Here is a tiny trained network, its code and every weight. The questions are about switching its units off for an input and a class, where a switched-off unit gives its printed mean instead of its output.

import numpy as np


def w(rows, s, z=0):
    codes = np.array(rows[::2]) - 128.0
    scale = np.full(codes.shape[1], s)
    scale[-1] = z or s
    return codes * scale


def f(y):
    return np.maximum(y, 0)


def log_softmax(a):
    a = a - a.max(-1, keepdims=True)
    return a - np.log(np.exp(a).sum(-1, keepdims=True))


def net(x, mask):
    res = np.array(x, float).reshape(1, 6) / 4 @ E
    y = f(res @ A[0][:, :-1].T + A[0][:, -1])
    res = res + np.where(mask, y, B[0][:, -1]) @ B[0][:, :-1]
    return log_softmax(res[-1] @ U[:, :-1].T + U[:, -1])


A, B = {}, {}
E = w([
[114,172,34,75,122,92,3,89],'x0',
[62,142,89,200,43,65,196,128],'x1',
[57,218,177,116,100,159,133,192],'x2',
[189,158,135,127,109,146,122,80],'x3',
[133,128,128,131,119,134,163,135],'x4',
[141,172,142,254,124,135,3,189],'x5',
],0.007)
A[0] = w([
[137,116,144,58,140,85,154,138,34],'n1',
[170,92,185,150,129,166,178,188,149],'n2',
[136,160,128,174,134,161,52,206,90],'n3',
[56,75,63,123,163,162,135,211,88],'n4',
[81,193,147,99,111,170,133,170,42],'n5',
[44,87,77,152,173,136,132,144,180],'n6',
[130,118,140,28,133,132,196,98,114],'n7',
[99,111,110,67,181,150,170,104,3],'n8',
[136,125,123,90,214,169,116,169,53],'n9',
[123,144,152,66,167,135,94,111,56],'n10',
[159,101,170,108,123,175,112,104,77],'n11',
[87,169,135,59,159,108,151,55,26],'n12',
[89,179,56,109,140,122,89,110,107],'n13',
[57,255,180,79,124,148,142,177,63],'n14',
[184,93,198,50,159,205,70,156,57],'n15',
[153,108,205,191,142,143,202,138,104],'n16',
],0.0087,0.0024)
B[0] = w([
[109,193,199,176,140,159,121,110,178],'n1',
[24,165,189,41,37,141,57,84,240],'n2',
[138,176,97,175,209,169,105,61,249],'n3',
[242,86,158,152,96,220,111,211,176],'n4',
[147,78,58,164,172,80,156,74,190],'n5',
[176,141,129,126,42,150,173,208,183],'n6',
[86,155,185,204,143,198,105,164,254],'n7',
[143,198,140,156,180,159,134,101,194],'n8',
[192,188,143,109,90,56,205,149,187],'n9',
[79,202,86,146,86,76,128,177,176],'n10',
[139,121,113,136,87,97,145,169,174],'n11',
[60,173,123,189,200,199,123,155,194],'n12',
[75,117,205,31,91,76,104,67,205],'n13',
[179,54,34,180,150,50,209,112,237],'n14',
[248,142,142,114,73,3,170,154,242],'n15',
[17,151,150,59,157,53,109,106,244],'n16',
],0.0058,0.0062)
U = w([
[143,89,160,121,96,13,191,190,175],'0',
[24,96,203,68,133,61,81,140,68],'1',
[91,84,170,100,122,137,97,207,249],'2',
[92,144,173,213,226,249,117,147,63],'3',
[171,9,103,160,179,55,254,111,43],'4',
[173,66,158,130,94,199,155,244,181],'5',
],0.006,0.0019)

Each question gives the input, the list of numbers given to net, and the class t.
The units are the neurons (one row each of A and B). Each row of codes is followed by its name. A weight is (code - 128) times the scale printed after its matrix; where a second scale follows, it is the last column's (A, B and U).
mask holds one flag per neuron, in row order. A switched-off neuron (its flag False) gives its mean, the last column of its row in B, instead of its output. The means were averaged over made-up inputs and are rounded, as every weight is.
A unit's drop is (log p(t) with every unit on - log p(t) with that unit switched off) / (log p(t) with every unit on - log p(t) with every unit switched off).
The circuit of an input: a set's keep is (log p(t) with only the set's units on - log p(t) with every unit switched off) / (log p(t) with every unit on - log p(t) with every unit switched off). Starting from the 12 units with the biggest drops (on a tie, the unit counted first), units are removed one at a time, each time the one whose removal leaves the highest keep (on an exact tie, the one counted first), for as long as the keep stays at least 0.8.
circuit, biggest first: the units of the circuit, biggest drop first
most important unit: the unit with the biggest drop
k most important neurons: the k neurons with the biggest drops, biggest first
input [-8,-4,-4,5,-2,6], class 1: 2 most important neurons -> n2, n16
input [-8,-3,3,-7,-4,1], class 1: most important neuron -> n2
input [-3,-5,-2,3,2,-6], class 3: 4 most important neurons -> n7, n8, n12, n1
input [-1,-7,0,-1,-1,2], class 0: 2 most important neurons -> n15, n9
input [-7,-4,-6,-1,7,7], class 1: circuit, biggest first -> n2, n16
input [-7,2,-3,6,7,-2], class 1: circuit, biggest first -> n16, n2
input [-5,6,5,6,-7,-8], class 3: 3 most important neurons -> n7, n12, n15
input [4,4,-1,2,-5,-6], class 3: circuit, biggest first -> n12, n15, n7
input [-6,-8,7,-7,8,2], class 0: circuit, biggest first -> n15, n9
input [-8,-8,6,5,8,-5], class 0: 2 most important neurons -> n15, n14
input [-1,-4,4,-8,-4,-2], class 5: circuit, biggest first -> n4, n16
input [-7,3,-3,-1,5,1], class 1: circuit, biggest first -> n16, n2
input [7,0,8,-4,7,-8], class 3: circuit, biggest first -> n12, n7
input [-8,6,8,-1,6,5], class 1: circuit, biggest first -> n16
input [4,-3,8,0,2,4], class 4: circuit, biggest first -> n14, n5, n2
input [-2,1,3,-8,-5,2], class 5: circuit, biggest first -> n4, n6
input [0,-5,8,-6,0,-8], class 3: 4 most important neurons -> n7, n12, n8, n1
input [6,-1,7,-6,1,6], class 4: circuit, biggest first -> n14, n5
input [-6,0,5,2,4,-1], class 1: circuit, biggest first -> n2, n16
input [3,-6,2,6,-5,-5], class 0: 4 most important neurons -> n15, n9, n10, n3
input [0,2,5,1,-4,1], class 4: 2 most important neurons -> n14, n2
input [-7,2,0,4,4,4], class 1: most important unit -> n16
input [1,-2,3,5,2,-8], class 3: 2 most important neurons -> n7, n12
